Below are the code and all the weights of a small trained network. Each question names an input and a class and asks about switching units off, where a switched-off unit gives its printed mean instead of its output.

import numpy as np


def w(rows, s, z=0):
    codes = np.array(rows[::2]) - 128.0
    scale = np.full(codes.shape[1], s)
    scale[-1] = z or s
    return codes * scale


def norm(h):
    return h / np.sqrt((h * h).mean(-1, keepdims=True) + 1e-5)


def f(y):
    return np.maximum(y, 0)


def log_softmax(a):
    a = a - a.max(-1, keepdims=True)
    return a - np.log(np.exp(a).sum(-1, keepdims=True))


def net(x, mask):
    res = np.array(x, float).reshape(1, 5) / 4 @ E
    u = 0
    for l in range(3):
        y = f(norm(res) @ A[l][:, :-1].T + A[l][:, -1])
        res = res + np.where(mask[u : u + 12], y, B[l][:, -1]) @ B[l][:, :-1]
        u += 12
    return log_softmax(norm(res)[-1] @ U[:, :-1].T + U[:, -1])


A, B = {}, {}
E = w([
[188,86,165,194,72],'x0',
[125,72,198,111,72],'x1',
[71,194,105,175,52],'x2',
[62,138,68,42,173],'x3',
[119,207,250,147,166],'x4',
],0.0016)
A[0] = w([
[118,168,93,68,118,46],'0.n1',
[118,113,250,164,134,64],'0.n2',
[121,133,236,132,115,38],'0.n3',
[131,130,93,40,212,124],'0.n4',
[68,160,68,40,134,26],'0.n5',
[112,66,117,98,55,93],'0.n6',
[92,99,110,110,114,69],'0.n7',
[168,25,101,114,105,34],'0.n8',
[127,150,137,160,190,86],'0.n9',
[110,135,125,216,55,17],'0.n10',
[132,121,119,181,53,7],'0.n11',
[150,46,92,102,112,14],'0.n12',
],0.0023,0.0015)
B[0] = w([
[70,139,116,114,152,154],'0.n1',
[138,162,202,24,182,232],'0.n2',
[141,140,203,123,198,195],'0.n3',
[100,191,88,224,40,252],'0.n4',
[3,124,106,113,173,200],'0.n5',
[219,155,120,129,178,195],'0.n6',
[154,146,134,153,172,143],'0.n7',
[205,68,91,76,192,193],'0.n8',
[198,169,115,72,115,171],'0.n9',
[91,252,98,145,66,180],'0.n10',
[140,239,68,130,116,161],'0.n11',
[180,39,105,138,198,165],'0.n12',
],0.002,0.0011)
A[1] = w([
[148,133,204,120,121,37],'1.n1',
[149,124,243,125,113,41],'1.n2',
[167,11,100,107,132,9],'1.n3',
[85,205,166,159,139,177],'1.n4',
[113,112,201,117,132,88],'1.n5',
[138,79,110,135,145,50],'1.n6',
[87,166,160,167,152,139],'1.n7',
[139,100,157,25,214,200],'1.n8',
[145,154,120,146,172,29],'1.n9',
[99,110,134,228,12,48],'1.n10',
[119,130,115,170,2,13],'1.n11',
[179,9,92,73,105,37],'1.n12',
],0.0027,0.0013)
B[1] = w([
[78,132,156,177,150,171],'1.n1',
[54,139,181,186,146,203],'1.n2',
[161,19,100,157,103,183],'1.n3',
[176,42,102,94,124,251],'1.n4',
[90,145,135,189,123,171],'1.n5',
[130,104,117,147,119,144],'1.n6',
[168,55,110,103,120,200],'1.n7',
[125,152,89,181,49,252],'1.n8',
[163,139,113,130,146,140],'1.n9',
[212,252,75,77,68,191],'1.n10',
[210,196,81,147,102,174],'1.n11',
[171,28,104,213,119,200],'1.n12',
],0.003,0.0017)
A[2] = w([
[142,151,125,117,63,11],'2.n1',
[100,109,142,110,65,224],'2.n2',
[144,134,66,125,146,156],'2.n3',
[131,125,245,143,129,16],'2.n4',
[135,107,129,102,109,30],'2.n5',
[216,120,197,189,107,179],'2.n6',
[130,73,82,137,137,131],'2.n7',
[98,142,92,165,167,114],'2.n8',
[84,187,141,158,141,186],'2.n9',
[170,166,127,147,195,68],'2.n10',
[115,123,253,131,122,21],'2.n11',
[24,115,106,91,135,47],'2.n12',
],0.0045,0.0011)
B[2] = w([
[161,175,102,193,106,150],'2.n1',
[198,161,132,163,197,167],'2.n2',
[134,148,228,104,139,186],'2.n3',
[43,135,234,224,150,197],'2.n4',
[139,110,126,156,135,131],'2.n5',
[20,142,90,82,116,253],'2.n6',
[114,70,202,116,98,176],'2.n7',
[124,146,163,51,168,159],'2.n8',
[172,4,132,112,114,186],'2.n9',
[222,115,171,114,123,166],'2.n10',
[59,163,234,253,143,197],'2.n11',
[17,157,53,102,133,173],'2.n12',
],0.0032,0.0035)
U = w([
[193,213,77,171,37,124],'0',
[175,5,96,146,102,177],'1',
[220,166,167,72,201,5],'2',
[71,159,243,216,133,172],'3',
[25,154,61,53,166,145],'4',
],0.013,0.0023)

Each question gives the input, the list of numbers given to net, and the class t.
The units are the neurons (one row each of A and B). Each row of codes is followed by its name. A weight is (code - 128) times the scale printed after its matrix; where a second scale follows, it is the last column's (A, B and U).
mask holds one flag per neuron, layer by layer. A switched-off neuron (its flag False) gives its mean, the last column of its row in B, instead of its output. The means were averaged over made-up inputs and are rounded, as every weight is.
A unit's drop is (log p(t) with every unit on - log p(t) with that unit switched off) / (log p(t) with every unit on - log p(t) with every unit switched off).
The circuit of an input: a set's keep is (log p(t) with only the set's units on - log p(t) with every unit switched off) / (log p(t) with every unit on - log p(t) with every unit switched off). Starting from the 12 units with the biggest drops (on a tie, the unit counted first), units are removed one at a time, each time the one whose removal leaves the highest keep (on an exact tie, the one counted first), for as long as the keep stays at least 0.8.
circuit, biggest first: the units of the circuit, biggest drop first
most important unit: the unit with the biggest drop
k most important neurons: the k neurons with the biggest drops, biggest first
top k neurons in layer l: the k neurons of layer l with the biggest drops, biggest first
drop when u is switched off: that unit's drop, to one decimal
input [5,-7,-7,8,-4], class 1: most important unit -> 2.n6
input [-5,0,-1,-1,2], class 4: circuit, biggest first -> [2.n11, 2.n4]
input [6,6,5,-5,0], class 0: circuit, biggest first -> [1.n10, 1.n11]
input [-2,3,0,5,-8], class 1: top 2 neurons in layer 2 -> [2.n6, 2.n7]
input [1,-2,-8,7,-3], class 1: circuit, biggest first -> [2.n6, 1.n8]
input [-4,-2,-7,-3,-1], class 1: 2 most important neurons -> [2.n11, 2.n4]
input [-6,8,0,2,-4], class 1: 3 most important neurons -> [1.n12, 2.n6, 0.n6]
input [2,3,7,-1,3], class 0: top 2 neurons in layer 0 -> [0.n10, 0.n11]
input [-3,-7,6,1,5], class 4: top 2 neurons in layer 2 -> [2.n12, 2.n2]
input [-7,-6,1,-1,6], class 2: 2 most important neurons -> [2.n6, 2.n10]
input [6,5,6,4,2], class 0: top 2 neurons in layer 1 -> [1.n10, 1.n11]
input [5,0,3,-3,-8], class 0: top 3 neurons in layer 1 -> [1.n10, 1.n11, 1.n4]
input [-6,8,2,-8,-5], class 0: drop when 1.n10 is switched off -> 0.2
input [7,5,7,3,2], class 0: drop when 1.n10 is switched off -> 0.3
input [-5,-5,2,0,6], class 2: drop when 2.n6 is switched off -> 0.2
input [-3,-6,8,-3,0], class 0: drop when 2.n6 is switched off -> 0.1
input [1,-6,7,3,6], class 2: most important neuron -> [2.n6]
